Below are the code and all the weights of a small trained network. Each question names an input and a class and asks about switching units off, where a switched-off unit gives its printed mean instead of its output.

import numpy as np


def w(rows, s, z=0):
    codes = np.array(rows[::2]) - 128.0
    scale = np.full(codes.shape[1], s)
    scale[-1] = z or s
    return codes * scale


def f(y):
    return np.maximum(y, 0)


def log_softmax(a):
    a = a - a.max(-1, keepdims=True)
    return a - np.log(np.exp(a).sum(-1, keepdims=True))


def net(x, mask):
    res = np.array(x, float).reshape(1, 4) / 4 @ E
    y = f(res @ A[0][:, :-1].T + A[0][:, -1])
    res = res + np.where(mask, y, B[0][:, -1]) @ B[0][:, :-1]
    return log_softmax(res[-1] @ U[:, :-1].T + U[:, -1])


A, B = {}, {}
E = w([
[2,91,196,152,170],'x0',
[94,176,26,252,135],'x1',
[115,251,208,93,123],'x2',
[129,130,127,124,138],'x3',
],0.0088)
A[0] = w([
[129,108,82,157,115,102],'neuron 0',
[148,130,95,143,125,118],'neuron 1',
[140,253,155,124,110,76],'neuron 2',
[194,166,117,99,111,254],'neuron 3',
[169,136,49,134,144,162],'neuron 4',
[169,72,144,80,104,10],'neuron 5',
[150,75,96,107,87,92],'neuron 6',
[91,167,97,151,142,13],'neuron 7',
[137,103,166,76,138,191],'neuron 8',
[120,137,117,105,157,153],'neuron 9',
[109,154,148,157,138,19],'neuron 10',
[145,125,143,149,102,169],'neuron 11',
[133,89,117,114,120,119],'neuron 12',
[93,143,210,102,158,103],'neuron 13',
[47,94,141,148,146,69],'neuron 14',
[197,52,184,48,119,163],'neuron 15',
[143,156,211,87,123,99],'neuron 16',
[158,176,93,154,115,77],'neuron 17',
[132,210,130,132,119,242],'neuron 18',
[211,165,112,97,113,9],'neuron 19',
[115,137,95,127,125,145],'neuron 20',
[84,167,114,164,91,181],'neuron 21',
[147,135,101,145,141,152],'neuron 22',
],0.016,0.0063)
B[0] = w([
[127,165,131,114,149,176],'neuron 0',
[124,150,127,93,117,163],'neuron 1',
[106,116,117,254,237,200],'neuron 2',
[138,206,150,147,202,220],'neuron 3',
[141,168,165,59,67,210],'neuron 4',
[142,241,138,141,186,173],'neuron 5',
[123,140,137,138,109,178],'neuron 6',
[127,62,114,197,127,151],'neuron 7',
[139,99,128,127,37,198],'neuron 8',
[134,139,116,140,106,140],'neuron 9',
[152,80,109,113,85,138],'neuron 10',
[149,135,124,124,119,148],'neuron 11',
[133,119,131,172,135,158],'neuron 12',
[180,128,122,34,54,192],'neuron 13',
[120,118,105,245,210,179],'neuron 14',
[96,65,103,240,236,247],'neuron 15',
[121,159,121,45,32,196],'neuron 16',
[144,176,127,88,115,170],'neuron 17',
[107,24,108,139,98,203],'neuron 18',
[81,11,109,169,79,180],'neuron 19',
[126,142,153,116,130,154],'neuron 20',
[132,157,152,107,174,183],'neuron 21',
[147,140,140,83,124,165],'neuron 22',
],0.016,0.015)
U = w([
[184,248,120,244,245,230],'0',
[151,18,75,244,131,194],'1',
[235,160,127,47,2,3],'2',
],0.0088,0.0017)

Each question gives the input, the list of numbers given to net, and the class t.
The units are the neurons (one row each of A and B). Each row of codes is followed by its name. A weight is (code - 128) times the scale printed after its matrix; where a second scale follows, it is the last column's (A, B and U).
mask holds one flag per neuron, in row order. A switched-off neuron (its flag False) gives its mean, the last column of its row in B, instead of its output. The means were averaged over made-up inputs and are rounded, as every weight is.
A unit's drop is (log p(t) with every unit on - log p(t) with that unit switched off) / (log p(t) with every unit on - log p(t) with every unit switched off).
The circuit of an input: a set's keep is (log p(t) with only the set's units on - log p(t) with every unit switched off) / (log p(t) with every unit on - log p(t) with every unit switched off). Starting from the 12 units with the biggest drops (on a tie, the unit counted first), units are removed one at a time, each time the one whose removal leaves the highest keep (on an exact tie, the one counted first), for as long as the keep stays at least 0.8.
circuit, biggest first: the units of the circuit, biggest drop first
most important unit: the unit with the biggest drop
k most important neurons: the k neurons with the biggest drops, biggest first
drop of u: that unit's drop, to one decimal
input [6,-3,1,-5], class 2: circuit, biggest first => [neuron 13]
input [-7,-6,1,8], class 1: 3 most important neurons => [neuron 19; neuron 8; neuron 15]
input [-5,-4,3,0], class 1: 2 most important neurons => [neuron 19; neuron 18]
input [-7,-8,2,7], class 1: 3 most important neurons => [neuron 19; neuron 8; neuron 15]
input [3,1,-7,-3], class 0: 3 most important neurons => [neuron 18; neuron 19; neuron 8]
input [-5,-8,2,-4], class 1: 3 most important neurons => [neuron 19; neuron 15; neuron 8]
input [4,2,2,-4], class 1: 2 most important neurons => [neuron 3; neuron 5]
input [6,4,-7,3], class 0: 2 most important neurons => [neuron 18; neuron 19]
input [-7,0,2,3], class 1: 3 most important neurons => [neuron 19; neuron 18; neuron 5]
input [6,-7,6,1], class 2: 2 most important neurons => [neuron 13; neuron 16]
input [2,2,-3,-8], class 0: 3 most important neurons => [neuron 18; neuron 19; neuron 8]
input [-5,-7,-5,-4], class 0: 2 most important neurons => [neuron 5; neuron 3]
input [0,4,-5,-7], class 2: 3 most important neurons => [neuron 15; neuron 2; neuron 3]
input [-5,-6,-6,-6], class 0: most important unit => neuron 5
input [7,1,-3,0], class 0: drop of neuron 7 => 0.2
input [2,5,4,6], class 1: drop of neuron 18 => 0.7
input [-2,4,-5,7], class 2: drop of neuron 15 => 0.2
